In the rows, 128 means zero.
Facts:
viklur: Φ zogus; π grupar; η kliskol; σ grupar
lokam: Φ dasol; π totu
distus: Φ merok; π sigel; η tiklok; σ boske
lizon: Φ mipan; π dabra; η dabra, kopla
mostak: Φ plami
grelik: Φ drifla; π sefler; σ sefler
gonak: Φ dibul; π tuzes; η tosto
lafos: Φ dilester; π kabris; σ fida, famis
kulik: Φ flerar; π nosun; σ safak
trigre: Φ zenom; π tabral; σ tabral
nesta: Φ muskugrok; π skule; η drafeka; σ vidra
grubar: Φ nagrun; π mutrom; σ stutrun, groskos
manem: Φ skadrum; π trefedrem; σ patutuk, mutu
mudas: Φ zogus; π kliskol; η daklek
klistol: Φ zinu; π fabrur
flikuden: Φ dibul; π gonak
dapir: Φ lefo; π riben; η grukon
gedrer: Φ gegis
flotretril: Φ lipli; π plariplem
stiduplo: Φ merok; π nemitres
plodel: Φ lefo; π kapludes; η lufude, vuruk; σ riben, kasem
kolugi: Φ klegro; π zuplo; η truse, trulol; σ trenek
leplo: Φ bibran
flabri: Φ zinu; π skova; η fuvus; σ fuvus
famis: Φ dilester; π voduklen; η grodropu; σ kabris
vaflu: Φ mipan; π fliske
fabrur: Φ zinu; π flabri; η begrik; σ klistol
grodropu: Φ dilester; π lafos; σ lafos
vuruk: Φ lefo; π lufude; η grukon
voduklen: Φ dilester; π puplos; η kabris
fliske: Φ mipan
dagror: Φ nagrun; π drududus; σ mutrom
grukon: Φ lefo; π nobo
dibor: Φ flerar; π kulik; η kulik
papos: Φ gragas; π flofek
stutrun: Φ nagrun; π dagror
plariplem: Φ lipli; η flotretril
trulol: Φ klegro; π druflafak
kliskol: Φ zogus; σ viklur, daklek
guvo: Φ nagrun; π tresto
drududus: Φ nagrun; π groskos; η dagror, guvo, groskos
mevil: Φ mipan; π kopla
fuvus: Φ zinu; π klistol; σ skova
resiluk: Φ zenom; π drabri
safak: Φ flerar; σ dibor
drabri: Φ zenom; π trigre; η gefluk
trenek: Φ klegro; σ zuplo
dabra: Φ mipan; π mevil; η fliske
stumotrin: Φ merok; π dratefi; η stiduplo, tiklok, boske
fida: Φ dilester; π famis
truse: Φ klegro; π kolugi; η kolugi, trenek
baplus: Φ nagrun; σ grubar
rinam: Φ zenom; π resiluk
skebrogril: Φ muskugrok; π vidra; η supules, skule, vigrutrol
nobo: Φ lefo; π dapir; σ lufude, grukon
vefli: Φ flerar; π safak
trefedrem: Φ skadrum; π patutuk
fibubres: Φ muskugrok; π supules; η vidra, skebrogril; σ nesta
sumek: Φ dibul; π buluso; η grodru
tafur: Φ gragas; π papos
groskos: Φ nagrun; π grubar; σ drududus, grubar
sigel: Φ merok; π stiduplo; σ nemitres
bralur: Φ gegis; π draverir; η draverir
patutuk: Φ skadrum; π gedin
galo: Φ zenom; π gefluk; σ drabri
troklel: Φ zenom
mutrom: Φ nagrun; π guvo; η tresto, baplus, dagror
boske: Φ merok
druflafak: Φ klegro; π trenek; η truse
fluvar: Φ dasol; π lokam
kabris: Φ dilester; π fida; η famis
brofekun: Φ skadrum; π mutu; σ gedin
nemitres: Φ merok; π tiklok
pimal: Φ zenom; π galo; σ rinam
mutu: Φ skadrum
drafeka: Φ muskugrok; π vigrutrol; σ vidra, vigrutrol
tosto: Φ dibul; π grodru; η tuzes
sulus: Φ dibul; π sumek
nutris: Φ nagrun; π baplus; η dagror; σ drududus, dagror
tabral: Φ zenom; π stipluk
gedin: Φ skadrum; π zisti
dratefi: Φ merok; π boske; η stiduplo
skova: Φ zinu
dizil: Φ dilester; η fida, voduklen; σ puplos, famis, voduklen
begrik: Φ zinu; π fuvus
tiklok: Φ merok; π stumotrin
bigregru: Φ grobrar
zuplo: Φ klegro; π trulol; σ trulol
kapludes: Φ lefo; π nuflim; σ vuruk
supules: Φ muskugrok; π nesta; σ skebrogril
kopla: Φ mipan; π vaflu
flofek: Φ gragas
tuzes: Φ dibul; π sulus
zisti: Φ skadrum; π brofekun; η brofekun, trefedrem, manem
lufude: Φ lefo; π plodel
pleta: Φ dilester; π grodropu; η puplos; σ dizil
brelos: Φ zogus; π mudas; η kliskol
tresto: Φ nagrun; π nutris; η mutrom
puplos: Φ dilester; π dizil; η grodropu
nosun: Φ flerar; π bronim; η dibor; σ vustudrok
drukleska: Φ dasol; σ totu
vustudrok: Φ flerar; π vefli; η safak; σ dibor
gafes: Φ plami; π mostak
draverir: Φ gegis; π gedrer
skule: Φ muskugrok; π skebrogril; η skebrogril
daklek: Φ zogus; π brelos; η viklur
vigrutrol: Φ muskugrok; π fibubres
lizel: Φ modok
nuflim: Φ lefo; π kasem; η plodel
sefler: Φ drifla
stipluk: Φ zenom; π pimal
totu: Φ dasol; π drukleska; η lokam, drukleska
pustus: Φ bibran; π leplo
dilin: Φ dibul; η sumek
grupar: Φ zogus; π daklek; σ kliskol
dreklar: Φ gegis; π bralur; η gedrer; σ gedrer
klenil: Φ plami; π gafes
buluso: Φ dibul; π dilin; η sumek; σ sulus, sumek
kasem: Φ lefo; η grukon
tuplol: Φ mipan; π lizon; η lizon; σ vaflu
bronim: Φ flerar; π vustudrok
gefluk: Φ zenom; π troklel
lifo: Φ plami; π klenil; η gafes
riben: Φ lefo; π vuruk; η grukon
vidra: Φ muskugrok
grodru: Φ dibul; π flikuden

Known rows:
begrik: [154  81 174 132 174 162 177 117  68  72 117 154 105  73  54 123 162  93
 156 106  84  86 161 172 168 143 104 205 102  74  69 200  81  66]
zinu: [103  88 140 142 161 167  92 108 169 174 101  84  91 158 140  84 175 178
 106 124 117 140 127 107 143 116 158 144 132 135 168 106 142 136]
bigregru: [132 137 121 123 113 101 147 142  94 102 159 170 155  96 117 151 110  81
 136 119 146 115 135 133 117 144 112  90 118 129 100 140  93 131]
zenom: [123  89 150 145 178 174 164 178 153 180  70  64 141 178 182 119 137 154
 111 102 103 181 129  59 138 117 130 179 129  78 175  96 123 149]
dizil: [189 175 118 118 112 142 118 181 147 143 126  65 156 160 136 127 147  97
 114  74  96 170 151 121 140 126  84  81 165 136 160 106 150 140]
plodel: [109 162 100 102 114 118  63  90 128  93 169 167 121  79  64 105 126 124
 149 154 159  89 110 176 137 123 112  93 146 174 141 159 162 114]
nuflim: [144 169  93 151 120 149  66 111 136 153 176 129 110  67 102  95 140 152
 140 159 170 115 144 178  89  65 103  85 168 180 159 127 150 126]
flerar: [ 97  75 124 141 161 170  95 110 158 175 108  88  94 142 145  84 184 178
 107 129 118 133 127 103 135 120 164 146 129 129 163 113 140 136]
brofekun: [101 125 125  89 165  73 169  91 125  81 105 142 142 117  80 149 109 108
 172 125  82 106 102 163 182 155  94 180 127 129  98 154 155 114]
kopla: [124 106 133 108 145  70 170 103 152  78 105 118 137 163 129 163 107 127
 166 134 101 144  97 161 168 149 113 175 122 160 130 115 170 128]
trenek: [ 89  97 101 102 110  56 170  82 177  93 157 133 139 131 142 149 108 137
 162 118 100 138  73 143 163 166  85 113 189 126 139 116 159 139]
druflafak: [155 154 129 140  72  97  76 128 165 171 181  92 130 143 168 103 123 151
 123 139 178 187 107 122  86 132 111  86 192 115 162 107 131 140]
lokam: [181 110 169 127 189 121 178 142  78  67  68 122 121 146  66 163 108  96
 174 135  88  98 129 175 171 120 155 203  99 165  86 160 158  81]
fluvar: [116 118 131 112  86 139 134 139 100 127 135 169 140 121 129 129 116 111
 106 121 151  99 143 109 116 157 157 100 112 105  94 143  94 138]
dasol: [104  86 138 140 163 167  97 111 166 170  98  83  89 161 143  92 182 176
 109 125 113 136 124 111 140 116 152 144 134 143 167 106 145 133]
drukleska: [153 125 149 114 184 134 176 150  77  73  65 156 142 119  61 168 113  86
 160 141  85  82 133 172 182 129 128 203 100 152  78 185 152 102]
grupar: [145 110 150 139 104 125 135 137 115 106 113 126 124 139 138 142 121 125
 130 134 148 144 118 155 107 136 152 116 116 140 119 125 133 128]
gragas: [ 96  86 127 130 157 171 100 118 158 171 105  98  99 152 129  88 174 175
 100 123 120 121 133 106 144 125 163 131 128 127 156 109 126 142]
trefedrem: [104  84 140  97 136  81 177  92 114  77 121 157 135 130  84 148 117 121
 157 116 102 104 116 159 170 159 127 187 109 118  98 137 135 116]
sulus: [114 151 113 158 151 118 133 118 132 136 138 129 143 101 143 145 115 126
 126 126 110 137 139 152 118 110 117 109 132 153 118 123 126 130]
plariplem: [179 163 134 140  79 143  91 183 110 135 119 127 136 147 171 143 107 111
 109 141 183 161 141 125  78 110 161  83 108 165 140 103 131 139]

Rows:
No name comes twice in this set of rows, the named rows included.
[125 117 133  92  71 136  58  84 115  85 166 167  95 104  64  91 149 140
 131 153 171  90 110 170 126 138 157  98 126 158 123 166 152 109] | nobo
[ 79 110  92 137 151  96 104  71 166  84 165 177 105  85  59 133 126 157
 158 145 107  75 119 173 154 119 145 127 121 176 117 143 162  98] | lufude
[166 160 144 167 167 166 109 187  79 144 106 161 135  74  89 138 132  94
 106 125 140  92 159 156  83  77 156 129  93 129  85 180  78 123] | totu
[176 115 143  77  98 108 179 133 140  75 100  94 146 162  69 144 135 105
 110  72  93 131 130 139 185 177 124 184  98 138 110 116 154 113] | grodropu
[193 157 179 157 179 177  87 178  69 140 120  78  93  75  67 100 175  93
 153 142 119 149 162 170 105  68  84 194  97  76  72 187  81  76] | fabrur
[116  76 169 107 137  92 161  74  93 121 177 164 117 134  92 137 152 123
 138 100 118 163  64 163 183 167  97 131 174  58  91 180 120  83] | kulik
[150  84 174 177 133 128 130  84  97 181 182 139  98 135 161 132 175 158
  98  83 128 191  96 169 152 162 127  93 175  68  78 130  94  89] | dibor
[160 171  92 169 143 144  60 107 163 150 179 103  95  73 123 107 123 161
 150 152 161 138 138 175  84  56 113  94 168 182 167 125 164 122] | kasem
[186 143 143  99  88 150 165 161 131  97 121  90 147 167  92 119 154 106
  98  77  97 148 150 125 162 154 116 125 116 129 126 108 138 130] | lafos
[180 175 153 136 131 132  72 160 106 150 130  72 132 126 164 113 122 104
 164 146 163 177 124 150  91  87  83  94 180 125 174 118 146 128] | buluso
[163 142 172 144 101 155  72 110  82 185 188 140 115 111 158  91 181 127
  94 113 175 188 103 134 120 155  93  86 193  62  93 159  86 107] | nosun

Now the same nodes, written a new way:
Known rows:
gedrer: [125 136 137 132 161 164 166 111 133 126 103 108 131 127 146 112 138 146
 132 143 103 107 136  86 143 118 111 134 120 128 131 136 131  96 129 100
 141]
stumotrin: [143 135 146 142 154 148 162 130 121 129 150 135 155 101 117 117 140 150
 120 136 108 115 144 106 112 115 110 108 126 139 138 207 123 119 118 138
 132]
stiduplo: [126 133 135 135 164 156 161 106 140 128  98 109 135 134 167 110 139 140
 137 142 103 104 132  82 150 119 115 138 118 120 129 100 134  89 135  98
 143]
nemitres: [134 137 142 132 159 160 166 115 128 127 118 115 138 118 133 115 137 147
 129 143 105 110 138  92 132 114 109 130 121 135 131 165 127 104 121 111
 139]
sigel: [129 132 139 141 156 149 161 115 132 125 123 120 144 119 154 114 139 145
 139 151 109 109 138  91 131 110 112 140 119 134 124 130 130 103 119 123
 138]
mutrom: [116 151 113 142 147 188 166 112 126 110 129 134 112 125 117 109 130 142
 159 157  94 110 173 104 107  69  79 131 102 161 145 218 121 134 108 107
 164]
grubar: [127 128 131 137 160 158 171 112 152 122 121 128 144 121 108 112 135 153
 145 132 102 109 142 100 125 105 109 122 107 151 163 168 141 107 119 109
 149]
baplus: [110 146 109 143 158 184 171 104 139 107 103 122 123 147 150 104 129 147
 172 157  94 110 171 102 125  88  80 133  95 146 138 116 135 118 129  90
 178]
zenom: [131 117 175 157 155 179 154 117 113 126 108 121 127 129 102 107 139 185
 112 147 117 120 133  78 145 125 103 112 148 128 137 120 108 117 105 118
 133]
resiluk: [137 131 154 139 153 154 161 113 122 124 127 112 151 124 152 109 141 156
 136 149 113 107 138  79 141 113 111 139 126 138 120 150 123 105 117 118
 135]
stipluk: [130 133 152 140 154 160 163 119 118 123 122 112 148 122 138 104 142 160
 124 139 112 109 143  88 141 120 110 127 127 131 128 163 129 105 131 116
 138]
galo: [133 132 155 141 156 157 164 120 118 122 125 114 161 124 148 106 141 162
 129 142 113 111 147  92 139 128 107 123 125 128 122 138 129 105 133 118
 144]
dapir: [111 119 164 100 139 152 180 121 106 113 117 100 151  83 135 121 134 167
 108 191 117 118 133  95 113 121 123 147 126 157 122 196 153 110  95 158
 128]
nobo: [125 128 131 131 157 142 158 116 130 131 119 120 135 117 173 116 137 139
 127 151 108 110 137  88 128 110 112 133 119 124 118 123 136  99 126 128
 129]
kliskol: [115 138 134 138 162 163 162 112 134 125  98 111 133 130 155 104 139 141
 126 138 105 107 139  88 147 124 115 130 121 118 132 112 138  89 143 102
 144]
bronim: [131 134 139 137 158 155 165 116 130 126 117 117 138 119 136 115 137 152
 132 143 107 110 138  96 132 115 110 133 120 132 129 151 130 103 122 114
 140]
fabrur: [138 133 142 143 155 147 165 122 127 127 131 125 144 109 128 117 139 156
 131 143 111 113 140 105 121 113 109 130 120 135 128 171 128 109 116 130
 136]
drafeka: [120 134 133 145 163 138 155 120 136 123 107 103 137 126 143 101 133 148
 143 154 113 105 135  81 137 112 112 152 117 128 133  98 141 102 121 118
 142]
vigrutrol: [122 136 140 130 168 151 153 111 139 125  91  94 135 133 155 102 135 137
 140 150 106 100 128  70 152 121 117 143 121 122 142  98 137  94 130  97
 142]
kulik: [119 133 135 143 156 158 168 106 136 127 111 125 142 131 182 114 142 139
 134 147 106 110 136  89 144 117 118 146 116 126 105  86 131  85 135 113
 139]
plodel: [ 98 118 159 105 140 152 181 126 105 110 110 101 154  86 140 112 135 168
 100 186 119 120 139 100 117 131 125 138 126 147 123 166 162 107 114 160
 135]

Rows:
No name comes twice in this set of rows, the named rows included.
[130 136 142 143 152 159 173 118 123 129 134 136 146 111 146 119 141 149
 120 138 108 116 143 107 124 117 112 126 121 135 113 169 127 100 126 127
 134] | vustudrok
[119 131 134 138 166 155 165 107 143 127  86 105 132 135 163 106 139 147
 133 137 107 106 130  86 154 128 119 141 117 114 128  80 143  82 141  96
 144] | supules
[109 121 164  97 140 158 184 122 103 114 116  98 148  82 123 121 134 167
 100 188 114 119 133  95 114 122 121 141 128 159 124 214 152 111  98 152
 128] | riben
[125 135 143 130 163 160 164 117 129 127 111 115 150 122 149 109 140 140
 122 137 101 108 139  88 139 127 116 115 124 126 137 136 132  98 139 106
 142] | skebrogril
[126 134 137 135 159 155 162 110 135 126 112 115 141 127 161 111 139 139
 137 148 104 106 136  82 140 113 114 139 119 131 126 118 130  98 125 108
 138] | grodru
[152 128 111 154 165 136 154 111 152 136 114 124 151 123 189 122 147 141
 130 129  94  97 132  92 140 104 115 123 122 111 136  77 117 101 131 105
 144] | grodropu
[135 137 142 141 159 144 156 131 123 125 129 112 139 107 106 108 135 155
 132 143 114 111 140 100 118 115 107 128 123 134 147 193 132 119 113 130
 137] | nesta
[137 130 152 144 154 154 164 116 123 125 119 110 145 123 139 109 141 167
 133 142 117 110 138  91 141 120 110 139 124 130 121 154 131 101 123 117
 137] | trigre
[131 137 141 138 158 149 165 118 128 128 133 123 148 118 138 114 136 140
 130 148 104 108 137  82 129 109 111 135 121 142 123 147 122 106 116 119
 133] | viklur
[135 134 143 137 156 150 161 117 130 128 132 124 148 115 148 117 139 143
 133 148 106 109 137  89 126 110 111 132 121 138 127 153 124 108 116 123
 134] | lizon
[115 138 138 168 166 182 163 117 149 121  97 151 119 113  69 118 131 147
 137 153  96 123 133 119 113 112 110 113 129 142 170  95 112 123  93 115
 160] | nagrun
[139 135 144 140 153 150 165 126 122 128 142 129 149 103 118 117 138 154
 124 139 109 114 142 106 114 112 108 119 123 139 134 200 124 116 114 132
 133] | zisti
[120 135 133 137 162 160 165 112 134 127 101 110 133 127 148 108 139 145
 128 138 104 107 137  88 144 120 114 133 119 123 132 120 136  92 137 102
 142] | kopla
[177 130 123 155 160 129 159 133 131 136 160 146 181  94 148 133 147 157
 115 125  94 110 148 125 101 109 103  87 127 127 141 161 107 133 119 136
 145] | dizil
[142 132 147 141 161 136 152 126 132 127 124 113 147 111 125 111 136 154
 141 146 116 110 133  99 124 119 113 135 122 130 142 158 134 111 112 132
 135] | fibubres

